Here is a tiny trained network, its code and every weight. The questions are about switching its units off for an input and a class, where a switched-off unit gives its printed mean instead of its output.

import numpy as np


def w(rows, s, z=0):
    codes = np.array(rows[::2]) - 128.0
    scale = np.full(codes.shape[1], s)
    scale[-1] = z or s
    return codes * scale


def f(y):
    return y / 2 * (1 + np.tanh(0.7978845608 * (y + 0.044715 * y**3)))


def log_softmax(a):
    a = a - a.max(-1, keepdims=True)
    return a - np.log(np.exp(a).sum(-1, keepdims=True))


def net(x, mask):
    res = np.array(x, float).reshape(1, 3) / 4 @ E
    y = f(res @ A[0][:, :-1].T + A[0][:, -1])
    res = res + np.where(mask, y, B[0][:, -1]) @ B[0][:, :-1]
    return log_softmax(res[-1] @ U[:, :-1].T + U[:, -1])


A, B = {}, {}
E = w([
[92,190,137,71,160,164,75,221,224],'x0',
[2,164,47,108,172,156,158,47,92],'x1',
[156,112,92,107,151,113,248,189,145],'x2',
],0.013)
A[0] = w([
[225,191,117,132,71,58,153,43,50,118],'N1',
[136,150,124,133,163,222,111,178,147,2],'N2',
[79,171,25,168,114,82,109,127,143,41],'N3',
[53,138,162,177,29,121,1,129,116,73],'N4',
[230,87,117,130,128,39,71,159,127,102],'N5',
[127,171,134,150,170,158,89,141,218,116],'N6',
[171,112,193,117,100,67,124,123,198,62],'N7',
[85,83,126,137,116,125,207,238,105,63],'N8',
],0.0082,0.0042)
B[0] = w([
[213,117,133,169,42,141,84,162,116,230],'N1',
[125,69,105,171,116,133,136,79,184,181],'N2',
[123,72,37,162,157,141,78,108,108,180],'N3',
[115,126,212,198,153,190,233,159,102,255],'N4',
[102,131,103,149,178,54,92,81,72,245],'N5',
[138,79,80,92,32,76,89,116,153,240],'N6',
[169,130,93,112,225,107,112,53,106,216],'N7',
[197,115,226,254,122,180,168,124,85,205],'N8',
],0.011,0.0091)
U = w([
[121,97,49,106,245,114,80,67,113,65],'0',
[135,108,160,139,179,184,154,178,157,114],'1',
[144,82,86,106,37,108,79,132,187,52],'2',
[112,197,122,86,109,73,127,150,127,254],'3',
],0.012,0.0057)

Each question gives the input, the list of numbers given to net, and the class t.
The units are the neurons (one row each of A and B). Each row of codes is followed by its name. A weight is (code - 128) times the scale printed after its matrix; where a second scale follows, it is the last column's (A, B and U).
mask holds one flag per neuron, in row order. A switched-off neuron (its flag False) gives its mean, the last column of its row in B, instead of its output. The means were averaged over made-up inputs and are rounded, as every weight is.
A unit's drop is (log p(t) with every unit on - log p(t) with that unit switched off) / (log p(t) with every unit on - log p(t) with every unit switched off).
The circuit of an input: a set's keep is (log p(t) with only the set's units on - log p(t) with every unit switched off) / (log p(t) with every unit on - log p(t) with every unit switched off). Starting from all 8 units, units are removed one at a time, each time the one whose removal leaves the highest keep (on an exact tie, the one counted first), for as long as the keep stays at least 0.8.
units of the circuit, in order: the units of the circuit, biggest drop first
unit that matters most: the unit with the biggest drop
top k neurons: the k neurons with the biggest drops, biggest first
drop when u is switched off: that unit's drop, to one decimal
input [0,-4,3], class 0: top 2 neurons => [N4, N5]
input [-8,7,-4], class 2: unit that matters most => N1
input [-3,2,3], class 3: top 3 neurons => [N4, N6, N2]
input [-1,1,1], class 3: top 3 neurons => [N4, N7, N6]
input [-3,0,3], class 3: top 2 neurons => [N4, N6]
input [8,6,1], class 2: top 3 neurons => [N6, N7, N5]
input [1,-8,7], class 0: top 3 neurons => [N5, N7, N4]
input [5,-5,1], class 0: top 3 neurons => [N7, N1, N5]
input [-3,-3,-1], class 3: top 4 neurons => [N6, N3, N2, N1]
input [-4,3,7], class 1: top 2 neurons => [N8, N6]
input [1,6,-7], class 1: top 3 neurons => [N4, N5, N7]
input [-7,0,-5], class 2: top 2 neurons => [N1, N8]
input [-7,2,-7], class 1: drop when N1 is switched off => 0.0
input [-6,1,4], class 2: units of the circuit, in order => [N1]
input [-5,-3,-5], class 1: drop when N4 is switched off => 1.2
input [-5,-8,-2], class 0: drop when N5 is switched off => 0.5
